Below is a small trained network, with its code and all its weights. Each question gives an input and a target symbol and asks what happens when units are switched off, that is, made to give their printed mean instead of their output.

import numpy as np


def w(rows, s, z=0):
    codes = np.array(rows[::2]) - 128.0
    scale = np.full(codes.shape[1], s)
    scale[-1] = z or s
    return codes * scale


def norm(h):
    return h / np.sqrt((h * h).mean(-1, keepdims=True) + 1e-5)


def f(y):
    return np.maximum(y, 0)


def softmax(a):
    e = np.exp(a - a.max(-1, keepdims=True))
    return e / e.sum(-1, keepdims=True)


def log_softmax(a):
    a = a - a.max(-1, keepdims=True)
    return a - np.log(np.exp(a).sum(-1, keepdims=True))


def net(x, mask):
    ids = ['αβγδζηθλμξπτφψ'.index(c) for c in x.split()]
    T = len(ids)
    res = E[ids] + P[:T]
    r = norm(res)
    for j in range(2):
        rows = slice(2 * j, 2 * j + 2)
        q, k, v = (r @ M[0][rows].T for M in (Q, K, V))
        z = softmax(np.where(np.tri(T) > 0, q @ k.T / 2**0.5, -1e9)) @ v
        o = O[0][rows]
        res = res + np.where(mask[j], z, o[:, -1]) @ o[:, :-1]
    y = f(norm(res) @ A[0][:, :-1].T + A[0][:, -1])
    res = res + np.where(mask[2:6], y, B[0][:, -1]) @ B[0][:, :-1]
    return log_softmax(norm(res)[-1] @ U[:, :-1].T + U[:, -1])


Q, K, V, O, A, B = {}, {}, {}, {}, {}, {}
E = w([
[210,208,190,15,6,121],'α',
[147,112,59,119,150,108],'β',
[168,108,146,113,61,127],'γ',
[139,103,63,147,143,120],'δ',
[143,104,49,133,151,115],'ζ',
[203,108,148,166,191,105],'η',
[98,131,138,151,104,205],'θ',
[134,155,80,68,129,128],'λ',
[128,163,129,64,148,98],'μ',
[148,142,73,96,183,130],'ξ',
[155,166,55,135,143,95],'π',
[145,45,138,109,210,128],'τ',
[108,97,123,105,145,65],'φ',
[126,178,147,149,136,92],'ψ',
],0.027)
P = w([
[210,90,180,195,48,133],'0',
[164,102,160,176,71,134],'1',
[130,123,141,155,87,133],'2',
[83,129,122,148,116,136],'3',
[54,133,100,142,132,136],'4',
[2,136,74,145,165,140],'5',
],0.0074)
Q[0] = w([
[82,166,237,108,137,47],'H0',
[124,133,242,155,72,150],'H0',
[241,129,186,148,86,131],'H1',
[80,44,250,118,142,197],'H1',
],0.015)
K[0] = w([
[196,167,140,106,66,6],'H0',
[193,113,158,168,43,112],'H0',
[219,79,197,134,82,159],'H1',
[200,84,137,113,121,224],'H1',
],0.015)
V[0] = w([
[174,162,21,139,198,226],'H0',
[199,122,198,132,204,108],'H0',
[172,224,208,253,109,40],'H1',
[74,25,217,98,173,62],'H1',
],0.0068)
O[0] = w([
[174,186,167,143,113,125,162],'H0',
[173,144,47,128,207,188,142],'H0',
[11,171,143,102,163,76,252],'H1',
[142,139,213,108,169,109,83],'H1',
],0.012,0.0027)
A[0] = w([
[144,107,116,171,173,72,87],'N0',
[201,34,116,99,109,178,123],'N1',
[176,47,163,146,186,6,251],'N2',
[160,182,180,126,220,68,114],'N3',
],0.012,0.0017)
B[0] = w([
[204,147,243,58,92,157,180],'N0',
[10,100,169,126,240,109,223],'N1',
[127,218,136,50,7,122,236],'N2',
[59,106,132,243,173,127,255],'N3',
],0.011,0.0066)
U = w([
[149,159,141,14,96,116,189],'α',
[168,71,103,145,156,67,169],'β',
[47,6,128,73,109,90,54],'γ',
[16,199,105,157,157,75,7],'δ',
[206,181,111,156,196,215,231],'ζ',
[162,234,226,185,157,145,35],'η',
[105,104,124,168,110,229,252],'θ',
[140,200,1,161,89,115,45],'λ',
[143,128,61,105,172,196,197],'μ',
[108,58,39,78,127,169,179],'ξ',
[149,84,141,171,109,71,156],'π',
[145,96,215,68,217,169,119],'τ',
[121,132,107,111,150,136,63],'φ',
[165,123,110,65,182,54,54],'ψ',
],0.012,0.0048)

Each question gives the input, a string of symbols that net reads in full, and the target symbol t.
The units are the heads (2 rows each of Q, K, V and O) and the neurons (one row each of A and B). Each row of codes is followed by its name. A weight is (code - 128) times the scale printed after its matrix; where a second scale follows, it is the last column's (O, A, B and U).
mask holds one flag per unit, heads first, then neurons. A switched-off unit (its flag False) gives its mean, the last column of its rows in O or B, instead of its output. The means were averaged over made-up inputs and are rounded, as every weight is.
A unit's drop is (log p(t) with every unit on - log p(t) with that unit switched off) / (log p(t) with every unit on - log p(t) with every unit switched off).
The circuit of an input: a set's keep is (log p(t) with only the set's units on - log p(t) with every unit switched off) / (log p(t) with every unit on - log p(t) with every unit switched off). Starting from all 6 units, units are removed one at a time, each time the one whose removal leaves the highest keep (on an exact tie, the one counted first), for as long as the keep stays at least 0.8.
units of the circuit, in order: the units of the circuit, biggest drop first
unit that matters most: the unit with the biggest drop
heads that matter: for each layer, one digit per head in row order, 1 if its drop is at least 0.15 and else 0, layers parted by /
input α μ μ μ ζ, target α: heads that matter	10
input ξ ξ γ β, target ζ: unit that matters most	H0
input α δ ξ α ζ, target ζ: heads that matter	10
input α γ δ, target π: heads that matter	11
input ζ δ π α ζ, target λ: heads that matter	11
input μ ψ τ μ φ δ, target η: units of the circuit, in order	[H1, H0]
input α γ μ ξ ψ φ, target α: heads that matter	00
input φ ξ π, target η: heads that matter	01
input τ ψ ψ θ η, target η: heads that matter	00
input δ δ ζ, target β: heads that matter	11
input ξ α θ δ, target γ: units of the circuit, in order	[H1, N1, H0, N3]
input δ θ μ μ π, target λ: heads that matter	01
input μ π γ θ ζ, target γ: units of the circuit, in order	[H1, H0, N1, N3]
input η μ φ μ π, target η: unit that matters most	H1
input ψ τ φ γ μ λ, target α: units of the circuit, in order	[H0, H1]
input ψ ξ η θ π β, target λ: units of the circuit, in order	[H1, H0, N1]
input α λ ζ γ η, target η: units of the circuit, in order	[N3, N0, N2]
input δ ξ λ, target ζ: units of the circuit, in order	[H0, H1]
input γ π β, target λ: units of the circuit, in order	[H1, N1]
input θ μ π δ ξ, target λ: units of the circuit, in order	[H1, H0]
input δ π δ, target λ: units of the circuit, in order	[H1, N1]
input θ δ λ π λ, target λ: units of the circuit, in order	[H1, N1]
